Each row is followed by its class.
[ -54  157  559 -669 -366 -162   43 -380  394  -53  129 -353  140  518
   54  288  198 -132   93  207  -74   17 -643  111   57  405  360 -160
 -231 -337  140  320  411  164 -304 -116  202  611  207 -486 -121 -323] -> (25)
[  63  573  318 -608  -67   50 -142  -16  691  121 -243  197  118   99
 -105  187 -298   98  -17  159 -221    9 -191  199 -147  157 -333 -389
  403 -131 -113  153  -83  445  380  -27  158 -106  -90   -7 -128  373] -> (49)
[ -11  -29  575 -409 -322  233   -9 -340   79  258  417 -408   30  491
   42  190  -54   31  129   43 -182  -88 -750  129   -5  380  495  -76
 -312 -273  100  141  511   99 -167  -84   53  825  200 -292   96 -516] -> (112)
[ -71 -121  516 -317 -324  196  -35 -330  109  209  382 -386  -42  513
   41  265 -122  -52  185   51 -184  -63 -687  165    9  367  555 -182
 -290 -152  132   50  539   71 -179 -112   18  865  184 -225  111 -504] -> (145)
[ 347 -365 -186   49  -99  158 -120 -447   92  128  -43  -85 -203 -173
 -288 -237  268   28  228  -62  163  392  -29 -151 -149 -373  131 -364
 -283 -740  -76  446  632 -188  648 -149  134  265  220  373  667 -196] -> (67)
[ 359 -179 -253 -126 -106 -222   25 -408  241 -150 -241 -118   34 -132
 -249 -212  181  -45  239  -49  106  372   37 -344 -217 -409   16 -202
 -207 -769 -219  481  484 -184  569 -125  170  115  300  207  331  -69] -> (73)
[ -48   33  595 -420 -433  242   -5 -388  188  136  348 -324   -3  489
   64  277 -104    2  165  -50 -177 -118 -690  115   46  416  486 -102
 -353 -300   65  143  460  137 -292  -98  -30  740  215 -287   66 -420] -> (145)
[ 115 -138   58 -131 -191   26  398   -7  260  418 -170  -81  404 -526
  110 -306   39  203 -240  432 -375   16   17   77 -228  442 -136  -38
 -270  115 -189  683  400   84  210  -43 -113   42  178  -95  -86  277] -> (25)
[ -32  454  175 -347   83    0  -70  -87  454    1 -204  247  133    7
 -249  400 -482   79   84  222 -321  -48 -396  -63 -105  111 -328  112
  408 -244  -86  -44  -46  395  329  182  100 -250  -19  -74 -376  137] -> (131)
[ 299 -257 -208   53  -96  -98    3 -356  278  -39  -68  -39  -94  -76
 -174 -271  107  -88  192  -16  127  435  151 -220 -235 -329   54 -337
 -306 -579 -192  384  543 -210  604 -224  136  245  209  268  503  -91] -> (49)
[  39 -348   49   97 -147  -53  375   76  165  400  -98   48  447 -473
   23 -342  -71  135 -150  447 -325   65  167  134 -329  472 -128 -195
 -319  251  -92  458  470   42  325   35 -143   80  121  -73  -36  216] -> (49)
[ -53  578  298 -625   -3   82  -65   20  606  227 -238   79   98  119
  -10  230 -184   58   26  252 -295 -133 -405  128  -76  172 -292  -64
  390 -117  -75  125  -10  428  224   37  186  -44  -47   32  -59  331] -> (67)
[  65  325  243 -391   -4 -139 -175   53  662  132 -189  295   79  115
 -128  145 -392   -8   64  162 -100   89  -67  290 -215  147 -337 -435
  451    1  -62   71   21  353  500  -59  166  -56 -113  -45 -156  236] -> (25)
[   5  447  291 -305  -43  -96 -146   56  655  170 -152  246   11  165
  -95  189 -391   11   72  118  -60   63 -113  242 -157  103 -319 -466
  445   26  -63   73  -28  459  487  -36  156  -91 -133   40  -39  325] -> (145)
[ -39   60  545 -634 -423  183  -77 -414  189  170  384 -489   38  461
   34  170    2   30  103   52 -247 -174 -780   89   38  392  470   28
 -266 -360   58  207  443  178 -201  -95   90  773  217 -364  -57 -405] -> (67)
[  -6  313  305 -204   12    3 -166  120  604  214 -150  262   41  110
 -143  260 -395    8  122  110 -113   79  -13  297 -159  100 -277 -489
  482   48    8  -15  -14  362  509 -114  158  -70 -107   14 -133  265] -> (25)
[ 105   32  127 -484 -324  -73  356  -77  295  291 -114 -152  541 -491
   50 -409  178  349 -246  445 -365  -48 -118   16 -270  523 -100   -5
 -222 -136  -55  791  356  373   89    6 -108  -77  217 -221 -143  427] -> (25)
[  33  418  343 -477  -67  -26 -137    8  693  152 -305  292  196   45
 -110  111 -333   47   51  146 -171   18 -108  223 -182  151 -307 -493
  408 -125 -110  135  -83  348  437  -50  105 -115  -76   -9  -58  333] -> (67)
[  68  219  234 -259  126  -87 -227   31  528  149 -176  265   95  142
 -142  260 -399    5  133  242 -122  129 -123  247 -158   48 -244 -591
  442  -12   67  -18   29  243  483 -101   90   -4  -69   50  -74   65] -> (73)
[ -55  166  606 -528 -399  234   15 -390   91  244  329 -487   56  543
   56  260   24   11  163    4 -120 -130 -793  138   64  352  493 -146
 -329 -339  102  205  382  197 -271 -115   44  746  212 -321  109 -294] -> (131)
[   4  -63  591 -632 -259   16  -91 -391  207  118  184 -410   69  535
   49  346  165 -104  199  223 -124  -52 -668  183   69  417  414 -147
 -225 -251  114  185  470    8 -321 -103  193  787  190 -392  -66 -479] -> (112)
[-101  272  587 -849 -482  140  -10 -463  318   79  232 -507  125  527
   72  185  139  -11   48   65 -289 -199 -892   77   67  369  500    0
 -237 -443   20  366  336  234 -262 -101   78  687  295 -363  -23 -327] -> (67)
[ 354 -269 -129 -148 -213  -42 -128 -492  215   44  -77  -63 -164 -180
 -269 -348  199  -12  208   25   71  409   -2 -182 -183 -360   97 -319
 -266 -738 -123  554  637 -216  620 -146  152  218  187  278  562 -214] -> (25)
[ -44   12  580 -617 -404   -6  -47 -351  237  142  240 -286  108  522
    2  166   46  -51   89   87  -37  -92 -705   92   92  403  393 -252
 -194 -276   98  237  380   82 -259  -18  117  610  186 -448 -148 -391] -> (73)
[  80   55  150 -514 -272  -84  343  -81  279  390 -198 -125  510 -561
  -36 -397  139  340 -195  374 -425 -113 -153   -1 -264  496 -165   27
 -250 -119  -35  793  356  384   61  101  -91 -110  233 -172 -134  318] -> (145)
[ -28 -153  569 -517 -442   49 -118 -397  154  157  286 -245   39  466
  -25  104   16 -116  186   25  -89 -130 -623  118   75  372  473 -209
 -196 -297   70  168  453  -36 -169  -22   73  714  176 -394  -27 -516] -> (67)
[ 329 -186 -201 -155 -145  129  -95 -553   64   27  -24 -176 -226 -151
 -320 -201  322   56  193  -35  129  355 -144 -175  -55 -428  132 -291
 -281 -770 -132  513  554 -105  549  -70  120  201  235  358  579 -135] -> (25)
[  57 -122  190 -204 -239  -43  439  -29  222  423 -182  -90  543 -590
  -22 -412  -43  296  -91  341 -491   11   81   -5 -412  533 -148 -159
 -376    7 -117  605  406  120  136  -12 -101   -3  255 -234 -120  303] -> (49)
[ 243 -104 -211   17 -139  189   34 -436  184  -50 -109 -136  -95 -129
 -216 -277  150   79  205   -4   97  397  -99 -297 -274 -482   70 -227
 -364 -717 -194  529  492   11  697 -164   50   80  330  216  491  -47] -> (67)
[  -9  379  218 -313   55   -1  -83 -108  390  -15 -201  204  154   54
 -174  462 -432   71  159  263 -268  -39 -340  -41  -84  134 -288  -51
  427 -265  -28  -73    1  366  278  170   71 -263   -4  -75 -362  100] -> (25)
[  76  237  581 -899 -347 -108    6 -478  372  -18   72 -515   23  485
  -33  353  245  -82  101  124 -126  -32 -709   43   53  322  337 -203
 -258 -381   68  414  374  112 -440  -89  220  620  274 -410  -89 -347] -> (145)
[ 118  -86   50 -185 -263  -20  395  -64  306  338 -173 -115  455 -474
   47 -278   41  204 -257  394 -348   25   32   21 -233  426 -169 -153
 -333   59 -206  727  357  100  166    6 -132  -35  212 -135   -8  345] -> (49)
[ -43  609  319 -582    4   91  -16    3  584  186 -398   88  190  134
   17  281 -202   66   46  226 -255 -139 -387   44  -98  151 -291 -102
  395  -99  -82  132  -80  463  212   38  141 -135  -32   26  -56  366] -> (131)
[ -34   76  567 -642 -292 -103   20 -364  307    6  179 -402   74  551
  137  297  215 -130  115  273 -132   22 -658  115   28  392  387 -177
 -305 -317  142  247  484   69 -286 -146  197  712  218 -380   17 -405] -> (67)
[-104  656  316 -597   -4  177   16   79  615  169 -238  126  187  105
   19  192 -196   65   -8  257 -296 -150 -365  117 -109  210 -288  -22
  254 -126 -105  133  -44  456  302    8  159  -73  -70  -12 -103  435] -> (49)
[ 156 -162   80  -90 -252  -18  382   -9  256  335 -142    9  469 -493
   41 -294   79  188 -212  395 -293   80   36   94 -221  461 -103 -200
 -302   71 -155  687  368  102  219  -54 -150    6  182 -111   25  323] -> (145)
[ -23   93  572 -763 -524   73    1 -464  297   51  217 -313  107  385
   -6   83   67   24   60   52 -106 -146 -735   90  109  438  381  -16
 -229 -414  -54  352  411  137 -253   37   75  604  213 -438 -167 -288] -> (73)
[   3  -34  249 -264 -260  -20  471  -40  279  469 -205  -97  539 -483
   58 -373  -11  303  -60  318 -446    5  -52   27 -403  563 -143 -208
 -484  -24 -197  648  401  190  149  -58  -76   35  302 -194 -147  402] -> (145)
[  10  154  615 -621 -446  245   31 -475  212  161  310 -497   14  439
   11  294   36   84  107   42 -244  -99 -863   61   32  377  426  -58
 -306 -345   55  305  437  178 -271  -67   38  748  254 -334   70 -334] -> (112)
[  10   59  637 -620 -333   13  -42 -427  260  -10  136 -372  183  515
   49  321  173  -94  225   98 -102  -66 -649   55   89  397  419 -142
 -266 -391   66  269  402   39 -367 -166  143  690  279 -390 -106 -424] -> (73)
[ -67  588  239 -507  -43  -91  -56 -134  519 -122 -314  192  287   80
 -117  383 -375   80  106  306 -302  -82 -406 -100  -83  218 -310   -5
  365 -398  -74   64 -105  358  198  196   79 -355   11 -147 -352  268] -> (32)
[  28   49  159 -474 -234 -198  369 -133  246  414 -149 -233  484 -467
  -48 -438  130  308 -131  461 -367  -13 -128    6 -321  438 -152   28
 -313 -141  -56  793  420  306   90  107  -59  -60  263 -100  -95  300] -> (131)
[  85  409  335 -345  -35   40 -145   28  633  196 -202  301   70   72
 -154  242 -357   54   72   85 -106   42 -127  181 -144  116 -314 -598
  411  -66  -77   83  -45  409  370  -61  126  -94  -77   43  -79  319] -> (145)
[  33   86  145 -508 -241  -26  394  -79  305  430  -51 -189  398 -464
  -56 -447   40  390 -224  400 -407  -46 -223  -66 -319  453 -124   71
 -304  -84  -47  827  391  432  131   65  -76 -129  292 -210 -110  364] -> (67)
[ 104 -229  111 -100 -222  -76  419  -39  245  359 -165   -1  513 -438
   53 -311    5  141 -120  395 -324   10   27   19 -314  496 -104 -121
 -358   63 -193  672  448   38  221  -30 -153   24  242 -102   -5  261] -> (145)
[ -92   86  547 -493 -388  191   18 -355  153  195  413 -441   71  549
   66  213  -53   19   97   34 -215 -115 -773  121   52  425  528  -41
 -388 -298   84  191  460  147 -287  -93   36  825  221 -301   90 -352] -> (32)
[ -23   73  547 -617 -275 -154   -5 -382  272   91  143 -410   50  579
  106  349  203 -189  148  166 -130  -22 -664  169   95  366  408 -302
 -265 -216  126  246  445    9 -384 -122  161  781  229 -287   62 -493] -> (145)
[ -79  602  308 -545  -12  229  -33   23  555  241 -275   64  178  147
    2  291 -146  102   42  209 -267 -159 -497   53  -60  177 -261 -144
  332 -138 -105  145  -65  472  185   41  146  -90   24   16  -54  390] -> (67)
[ -99  635  286 -548  -26  174  -29    4  566  205 -323   23  175  114
    7  262 -215   72   26  254 -318 -155 -403   97 -107  147 -269 -114
  373  -51 -103  179  -64  459  202   51  114  -98  -26   43  -63  404] -> (49)
[  96 -164  139 -141 -245  -26  414  -19  272  351 -169  -11  562 -475
  117 -397   44  145 -205  435 -368   12   78   96 -312  515 -160  -45
 -314  121 -231  691  430   81  241  -38 -122   59  201 -131  -45  257] -> (49)
[  83   39   63 -338 -293  -94  467  -75  332  284 -231 -127  508 -447
   15 -256  129  197 -294  347 -330  -14  -95  -26 -193  426 -168  -91
 -319   82 -207  799  221  215  111    6 -125 -115  249 -163   -1  502] -> (131)
[ 344 -268 -217  -24 -109   62  -61 -502   53   -3  -76  -89 -129 -186
 -329 -244  200   32  215  -24  108  357  -90 -198 -170 -350  132 -188
 -297 -773 -103  504  560 -197  598  -54   48  196  221  284  517 -222] -> (73)
[ -17  -48  252 -301 -252  -46  414  -40  324  427 -148 -105  504 -517
    7 -444  -33  314 -120  453 -470   49  -18   -3 -415  571 -151 -106
 -440   -9  -78  695  459  216  164  -21  -27   -3  256 -223 -153  323] -> (32)
[  85 -155   64 -166 -240 -159  430   19  369  311 -226    4  519 -496
  114 -402   27  106 -197  492 -320   86   65  102 -310  496 -156 -146
 -284   62 -175  678  420   58  295  -50 -101   24  170 -130  -13  321] -> (73)
[ -74  176  573 -617 -443  266   20 -459  206  136  285 -524   39  428
   38  223   -2   64  119   18 -226 -140 -828  109   24  383  489  -18
 -323 -410   41  326  432  184 -227 -104   32  726  266 -320  -12 -315] -> (73)
[ 280 -171 -266 -165  -28  -22  -39 -521   37   44 -128 -206 -190 -120
 -327 -229  285    8  216    8   83  321 -167 -186 -141 -450  100 -153
 -267 -713 -100  495  544 -157  596    3  108  186  245  404  562 -203] -> (73)
[ 337 -288 -172   44 -131 -185  -15 -361  203  -72  -63   -2  -61 -129
 -183 -210  128  -49  252  -35   87  392  106 -277 -146 -338   47 -244
 -211 -625 -217  383  535 -202  533 -148  104  176  251  250  391 -144] -> (25)
[ -65  259  604 -757 -462  311   34 -466  246  114  382 -567   17  393
   -8  210   67   78  -22   68 -248 -165 -882   25   47  330  448  -27
 -358 -423   39  379  392  267 -350  -52   40  700  256 -344   -9 -296] -> (49)
[ -65   17  571 -582 -422  -83   24 -382  331   29  269 -215  120  446
  -13   90  -18  -79  114  129  -91  -54 -594  149   38  471  406 -123
 -323 -311   30  260  445   83 -190  -18   34  658  188 -387 -147 -371] -> (73)
[ -58   80  579 -609 -301  -86    7 -367  327   38  117 -398  101  564
   93  360  197 -159  152  162  -74  -21 -629  165  118  399  381 -251
 -236 -242  106  231  400   58 -380 -126  186  722  226 -387  -54 -400] -> (73)
[  40  -43  198 -233 -232  -57  470  -46  270  428 -205  -72  467 -491
   47 -368    6  286  -67  372 -468   64   -7  -20 -381  529 -151 -112
 -392   -9 -109  690  466  136  196  -38  -40   21  283 -173  -42  355] -> (32)
[ 107   97  167 -505 -340  -68  331 -115  345  368  -56 -128  412 -465
    1 -435  108  330 -235  379 -415  -86 -118   -6 -262  499 -119   69
 -277 -124  -60  834  397  370   96   42 -125  -50  215 -186  -65  337] -> (49)
[   5  -89  597 -479 -341  213  -28 -379  107  264  421 -425  -20  431
   -5  138  -80   31  107   59 -160  -57 -721   79  -24  304  456  -23
 -264 -273   52  182  550  132  -97  -80   85  814  201 -281   17 -529] -> (131)
[ 329 -311 -136  169 -162   -3  -60 -303  255   56  -32  -35 -118  -48
 -126 -297   80  -55  180  -59  186  436  118 -133 -254 -352  117 -312
 -228 -558 -225  418  557 -206  786 -310  116  307  176  285  533  -93] -> (131)
[ -97  428  223 -374   29   12  -57 -113  487  -11 -223  232  161   81
 -131  378 -400   44  110  289 -326  -41 -373    5 -103  122 -278  -49
  344 -297  -75  -19   -2  270  325  120   79 -195   16  -58 -312  136] -> (67)
[ -31   63  235 -410 -295  -68  460 -104  373  358 -278 -186  585 -567
   40 -387   17  313 -100  341 -488   11  -34   36 -360  595 -174 -202
 -423  -46 -137  741  340  287   77  -32  -49   -7  293 -190 -130  435] -> (73)
[  25  -66  232 -218 -300   26  455  -84  290  416 -163  -94  549 -586
   33 -401  -80  335  -67  353 -485   43   31  -17 -378  597 -161 -119
 -487  -43 -200  737  422  157  166  -62  -84   -8  284 -267 -196  377] -> (25)
[ 304 -296 -167  105  -21  -60   17 -311  175    8  -65   -1  -55  -79
 -246 -271  106  -86  264   -1  135  404   88 -248 -250 -370   66 -141
 -309 -632 -210  345  585 -235  711 -180  188  245  231  234  434 -161] -> (32)
[ -63  560  369 -623  -47  385  -55  -15  599  276 -228   51  130   27
  -23  194 -111  175   -3  211 -300 -105 -485  155 -104  220 -191 -233
  370 -196  -99  193   25  519  231  -28  157   12   20   69  -75  345] -> (25)
[ 251 -296 -185   60  -48  -95   30 -314  170  -37  -65  -42  -62  -48
 -184 -258  162  -78  241   39  117  413   61 -185 -232 -351  116 -225
 -287 -539 -169  377  524 -271  660 -194  117  256  222  294  494  -90] -> (112)
[ -47  640  287 -595  -25  106  -79   29  653  183 -345  122  141   99
    7  235 -182   50   55  255 -233 -147 -379  172 -116  135 -289 -135
  336 -192  -91  190  -17  433  300  -33  163 -120  -48   71  -35  462] -> (112)
[ 430 -360 -184  -46 -119   64 -163 -503   46   63  -88  -76 -198 -158
 -362 -241  215   31  272 -119  130  367  -18 -184 -170 -410  162 -306
 -212 -756 -113  445  593 -234  646 -102   95  236  220  354  570 -293] -> (145)
[ 326 -258 -226  -12  -99   31  -45 -503   83   -4 -122  -94 -104 -187
 -353 -231  244  -28  246  -20  134  372 -103 -238 -167 -423  126 -310
 -330 -804 -101  490  575 -200  599  -84   99  185  266  315  604 -173] -> (67)
[  13  534  253 -468  -26   42 -108 -134  462  -61 -200   88  209  -14
 -186  396 -389  166  117  263 -269  -59 -400  -30 -128  162 -310   26
  363 -437  -40   74  -43  426  235  136  101 -294    0 -124 -341  249] -> (112)
[  31   89  238 -375 -308  -62  468 -110  348  400 -221 -171  583 -573
   14 -411  -20  337  -57  375 -489   37  -42   20 -397  535 -181 -212
 -519 -154 -181  771  388  223  152  -52  -73  -27  320 -201  -81  456] -> (112)
[ -88  189  581 -746 -417   91   30 -406  312  116  201 -306   94  553
   27  106   89  -38  -22   81 -136 -131 -783   47   66  367  384  -90
 -227 -250   26  321  347  162 -144    1  116  599  189 -408  -91 -347] -> (49)
[ -64  -85  583 -387 -347  242  -36 -326  131  249  456 -398  -47  497
   60  147  -91  -10  111   53 -166 -125 -709   76   -3  377  494  -72
 -283 -173  129   74  473  100 -124  -91   23  812  163 -304   44 -528] -> (67)
[  81   71  193 -530 -333 -124  361  -87  406  367 -141 -167  503 -494
   44 -526  103  318 -171  490 -383  -40  -67  -35 -359  519 -146   49
 -307 -232  -67  789  445  364   70   34  -57  -67  223 -198  -99  363] -> (67)
[ 138 -140  135 -195 -245    6  389  -58  281  418 -205  -62  498 -553
   46 -374   -5  232 -201  384 -407   -1   54   39 -309  498 -153  -21
 -248   57 -204  731  399  105  227  -10 -140    0  192 -110  -24  301] -> (49)
[  29 -195  264 -143 -206   -5  384   17  237  498 -209  -11  511 -511
  100 -445 -147  272   25  277 -452  -30   72   27 -439  553 -176  -53
 -325  149 -141  556  433  199  207  -49  -76   93  237 -223 -138  212] -> (112)
